Here is a tiny trained network, its code and every weight. The questions are about switching its units off for an input and a class, where a switched-off unit gives its printed mean instead of its output.

import numpy as np


def w(rows, s, z=0):
    codes = np.array(rows[::2]) - 128.0
    scale = np.full(codes.shape[1], s)
    scale[-1] = z or s
    return codes * scale


def f(y):
    return np.maximum(y, 0)


def log_softmax(a):
    a = a - a.max(-1, keepdims=True)
    return a - np.log(np.exp(a).sum(-1, keepdims=True))


def net(x, mask):
    res = np.array(x, float).reshape(1, 8) / 4 @ E
    y = f(res @ A[0][:, :-1].T + A[0][:, -1])
    res = res + np.where(mask, y, B[0][:, -1]) @ B[0][:, :-1]
    return log_softmax(res[-1] @ U[:, :-1].T + U[:, -1])


A, B = {}, {}
E = w([
[115,248,186,182,166],'x0',
[170,29,255,221,138],'x1',
[126,132,131,133,132],'x2',
[44,131,223,93,23],'x3',
[125,132,130,130,128],'x4',
[102,127,40,243,40],'x5',
[105,120,125,132,142],'x6',
[122,125,125,131,132],'x7',
],0.0083)
A[0] = w([
[44,185,45,58,158,24],'N0',
[71,128,160,115,94,53],'N1',
[79,238,129,187,199,109],'N2',
[104,143,80,243,64,13],'N3',
[111,170,65,80,69,62],'N4',
[106,60,189,210,152,15],'N5',
[147,127,162,67,168,1],'N6',
[140,129,110,118,149,75],'N7',
[51,121,169,81,63,58],'N8',
[55,152,218,100,47,74],'N9',
[103,181,152,180,145,69],'N10',
[126,141,190,69,205,31],'N11',
[206,102,74,186,236,7],'N12',
[97,101,185,14,179,68],'N13',
[176,60,211,200,136,39],'N14',
[89,101,200,105,2,72],'N15',
[137,35,93,95,99,36],'N16',
[109,39,204,207,181,56],'N17',
[149,232,209,175,127,94],'N18',
[185,141,201,25,240,74],'N19',
[99,207,156,200,192,41],'N20',
[133,70,163,153,134,30],'N21',
[127,27,63,70,91,126],'N22',
],0.0092,0.012)
B[0] = w([
[255,219,197,107,53,190],'N0',
[112,142,91,133,158,146],'N1',
[82,82,163,60,133,214],'N2',
[76,66,67,174,57,167],'N3',
[175,145,158,147,97,175],'N4',
[178,190,151,97,64,161],'N5',
[128,93,117,171,76,137],'N6',
[151,135,126,130,126,131],'N7',
[142,150,70,137,166,180],'N8',
[156,150,51,139,201,221],'N9',
[108,59,120,62,115,149],'N10',
[130,63,84,155,78,174],'N11',
[104,202,28,108,202,172],'N12',
[92,116,93,188,82,210],'N13',
[143,219,118,73,73,190],'N14',
[154,142,66,148,203,219],'N15',
[82,113,97,46,123,148],'N16',
[171,173,128,69,84,197],'N17',
[79,82,129,40,143,204],'N18',
[106,106,75,198,68,255],'N19',
[132,92,111,71,122,164],'N20',
[139,163,181,89,113,140],'N21',
[76,97,197,60,154,216],'N22',
],0.0099,0.0088)
U = w([
[181,213,170,76,47,66],'0',
[94,120,159,137,136,253],'1',
[61,74,63,169,23,64],'2',
[122,177,53,108,250,63],'3',
[95,126,182,121,144,232],'4',
[64,54,168,2,134,55],'5',
],0.0083,0.018)

Each question gives the input, the list of numbers given to net, and the class t.
The units are the neurons (one row each of A and B). Each row of codes is followed by its name. A weight is (code - 128) times the scale printed after its matrix; where a second scale follows, it is the last column's (A, B and U).
mask holds one flag per neuron, in row order. A switched-off neuron (its flag False) gives its mean, the last column of its row in B, instead of its output. The means were averaged over made-up inputs and are rounded, as every weight is.
A unit's drop is (log p(t) with every unit on - log p(t) with that unit switched off) / (log p(t) with every unit on - log p(t) with every unit switched off).
The circuit of an input: a set's keep is (log p(t) with only the set's units on - log p(t) with every unit switched off) / (log p(t) with every unit on - log p(t) with every unit switched off). Starting from the 12 units with the biggest drops (on a tie, the unit counted first), units are removed one at a time, each time the one whose removal leaves the highest keep (on an exact tie, the one counted first), for as long as the keep stays at least 0.8.
units of the circuit, in order: the units of the circuit, biggest drop first
most important unit: the unit with the biggest drop
k most important neurons: the k neurons with the biggest drops, biggest first
input [2,1,7,5,-5,-7,2,4], class 2: units of the circuit, in order	N19, N13
input [-8,3,5,2,-1,7,-5,4], class 5: most important unit	N22
input [8,-5,0,-4,-3,-2,7,-7], class 5: units of the circuit, in order	N2, N18
input [2,-5,-8,4,-6,-6,3,0], class 2: 2 most important neurons	N13, N19
input [3,7,1,8,8,-2,2,-5], class 3: units of the circuit, in order	N9, N15
input [2,5,1,8,-7,-4,-7,-4], class 3: units of the circuit, in order	N9, N15
input [-7,4,6,0,0,3,-6,-2], class 5: units of the circuit, in order	N22, N16
input [5,-2,4,1,0,-3,0,5], class 5: units of the circuit, in order	N2, N18
input [-1,6,-2,3,5,-4,-6,-7], class 0: units of the circuit, in order	N14, N17
input [5,-4,-1,-6,-4,-7,-7,4], class 1: 2 most important neurons	N3, N2
input [7,3,0,6,-1,0,4,3], class 5: units of the circuit, in order	N18, N10
input [6,-5,-4,-2,-3,4,2,-1], class 5: units of the circuit, in order	N2, N19
input [0,-5,1,7,-6,-4,-1,-7], class 3: units of the circuit, in order	N9, N8
input [6,2,3,4,3,2,1,3], class 5: most important unit	N18
input [4,6,-5,-7,1,-8,2,0], class 2: units of the circuit, in order	N19, N11
input [-5,-5,5,6,-7,5,2,8], class 4: 2 most important neurons	N22, N19
input [-5,5,-5,2,4,-8,1,-1], class 2: 2 most important neurons	N19, N13
input [-6,-2,-5,6,5,-8,3,1], class 2: 2 most important neurons	N13, N19
input [5,-1,4,5,2,-3,-2,-6], class 3: 2 most important neurons	N9, N22
input [1,-7,-5,8,-1,-3,4,-1], class 3: 2 most important neurons	N9, N8
input [-6,-3,-6,8,-6,3,6,-8], class 3: most important unit	N15
input [3,7,-4,-8,-3,-8,-1,4], class 2: 2 most important neurons	N19, N11
input [-2,-4,3,2,-7,5,-3,-5], class 4: 2 most important neurons	N19, N13
